Here is a tiny trained network, its code and every weight. The questions are about switching its units off for an input and a class, where a switched-off unit gives its printed mean instead of its output.

import numpy as np


def w(rows, s, z=0):
    codes = np.array(rows[::2]) - 128.0
    scale = np.full(codes.shape[1], s)
    scale[-1] = z or s
    return codes * scale


def norm(h):
    return h / np.sqrt((h * h).mean(-1, keepdims=True) + 1e-5)


def f(y):
    return y / 2 * (1 + np.tanh(0.7978845608 * (y + 0.044715 * y**3)))


def log_softmax(a):
    a = a - a.max(-1, keepdims=True)
    return a - np.log(np.exp(a).sum(-1, keepdims=True))


def net(x, mask):
    res = np.array(x, float).reshape(1, 3) / 4 @ E
    u = 0
    for l in range(2):
        y = f(norm(res) @ A[l][:, :-1].T + A[l][:, -1])
        res = res + np.where(mask[u : u + 12], y, B[l][:, -1]) @ B[l][:, :-1]
        u += 12
    return log_softmax(norm(res)[-1] @ U[:, :-1].T + U[:, -1])


A, B = {}, {}
E = w([
[199,9,235,47,177,162,113,40],'x0',
[132,137,158,18,138,80,112,189],'x1',
[7,255,171,124,136,153,121,127],'x2',
],0.0059)
A[0] = w([
[58,244,107,118,168,179,55,118,126],'L0N0',
[138,189,185,138,145,161,213,30,50],'L0N1',
[164,83,86,167,119,246,121,85,168],'L0N2',
[138,137,122,141,142,99,154,144,204],'L0N3',
[94,164,32,231,93,109,173,132,85],'L0N4',
[157,119,140,132,141,150,63,114,193],'L0N5',
[99,202,134,85,98,97,160,160,133],'L0N6',
[167,69,179,123,162,159,222,2,155],'L0N7',
[117,159,211,109,101,142,145,104,113],'L0N8',
[140,72,49,145,109,174,108,187,219],'L0N9',
[98,143,226,188,187,155,131,79,19],'L0N10',
[69,130,164,124,153,186,120,25,3],'L0N11',
],0.0074,0.0026)
B[0] = w([
[223,75,145,159,130,74,116,89,235],'L0N0',
[84,115,112,97,182,208,196,195,163],'L0N1',
[131,199,118,70,80,73,46,195,201],'L0N2',
[106,115,168,100,198,150,108,129,151],'L0N3',
[158,199,20,166,65,211,117,38,254],'L0N4',
[159,165,166,172,110,65,210,45,152],'L0N5',
[109,107,112,58,147,69,102,134,188],'L0N6',
[156,40,154,156,201,96,1,51,241],'L0N7',
[108,181,107,75,62,192,174,129,157],'L0N8',
[127,169,202,157,154,156,203,57,196],'L0N9',
[50,103,111,138,168,196,184,215,166],'L0N10',
[104,143,137,106,155,210,240,181,170],'L0N11',
],0.0055,0.007)
A[1] = w([
[166,147,103,153,156,143,119,120,227],'L1N0',
[135,159,177,80,135,62,126,181,60],'L1N1',
[156,188,33,254,33,153,127,137,118],'L1N2',
[180,143,97,89,154,135,157,79,196],'L1N3',
[87,202,124,31,92,90,127,186,35],'L1N4',
[162,72,167,121,90,156,103,79,7],'L1N5',
[50,121,189,110,100,219,154,91,25],'L1N6',
[187,100,145,113,202,118,141,162,165],'L1N7',
[51,99,163,126,172,250,120,196,4],'L1N8',
[141,72,80,151,164,101,158,206,199],'L1N9',
[75,140,21,217,66,115,146,159,110],'L1N10',
[152,223,24,209,98,152,159,85,58],'L1N11',
],0.0078,0.0029)
B[1] = w([
[70,94,176,104,107,123,131,126,168],'L1N0',
[77,135,60,206,93,82,150,224,143],'L1N1',
[2,221,88,195,42,231,88,29,245],'L1N2',
[45,177,114,181,107,121,134,174,166],'L1N3',
[85,77,59,161,152,85,8,168,153],'L1N4',
[184,188,121,123,181,150,72,98,145],'L1N5',
[167,145,186,97,210,219,178,195,147],'L1N6',
[113,138,125,213,90,133,171,143,161],'L1N7',
[63,222,132,23,185,164,198,191,159],'L1N8',
[159,167,219,59,96,173,161,79,134],'L1N9',
[145,157,184,163,78,223,88,29,199],'L1N10',
[143,247,96,155,32,193,107,9,240],'L1N11',
],0.0068,0.011)
U = w([
[225,24,233,168,210,69,39,60,233],'0',
[82,170,201,34,249,229,188,193,244],'1',
[39,118,61,155,107,17,16,238,175],'2',
[42,255,56,194,28,216,44,30,174],'3',
[187,122,191,185,73,52,253,208,53],'4',
[214,92,6,44,110,135,198,111,2],'5',
],0.0079,0.0052)

Each question gives the input, the list of numbers given to net, and the class t.
The units are the neurons (one row each of A and B). Each row of codes is followed by its name. A weight is (code - 128) times the scale printed after its matrix; where a second scale follows, it is the last column's (A, B and U).
mask holds one flag per neuron, layer by layer. A switched-off neuron (its flag False) gives its mean, the last column of its row in B, instead of its output. The means were averaged over made-up inputs and are rounded, as every weight is.
A unit's drop is (log p(t) with every unit on - log p(t) with that unit switched off) / (log p(t) with every unit on - log p(t) with every unit switched off).
most important unit: the unit with the biggest drop
top k neurons: the k neurons with the biggest drops, biggest first
k most important neurons of layer l: the k neurons of layer l with the biggest drops, biggest first
drop of u: that unit's drop, to one decimal
input [6,-8,-2], class 0: most important unit -> L0N7
input [4,7,4], class 2: top 2 neurons -> L1N4; L0N9
input [0,3,-1], class 2: top 3 neurons -> L0N4; L0N0; L0N7
input [0,6,-8], class 4: top 3 neurons -> L0N7; L1N2; L1N7
input [0,-4,-8], class 0: top 2 neurons -> L0N4; L1N2
input [-4,7,-5], class 2: top 4 neurons -> L0N4; L0N0; L1N4; L0N7
input [-7,7,6], class 2: top 2 neurons -> L0N6; L1N4
input [-1,7,-7], class 4: top 2 neurons -> L1N2; L0N7
input [0,-6,-8], class 0: 3 most important neurons of layer 0 -> L0N7; L0N4; L0N8
input [-4,5,-6], class 4: top 2 neurons -> L0N4; L1N2
input [4,-8,-3], class 0: drop of L1N2 -> 0.1
input [3,0,-8], class 0: drop of L0N6 -> 0.0
input [-2,8,-8], class 4: drop of L1N2 -> 0.1
input [6,7,4], class 1: most important unit -> L0N2
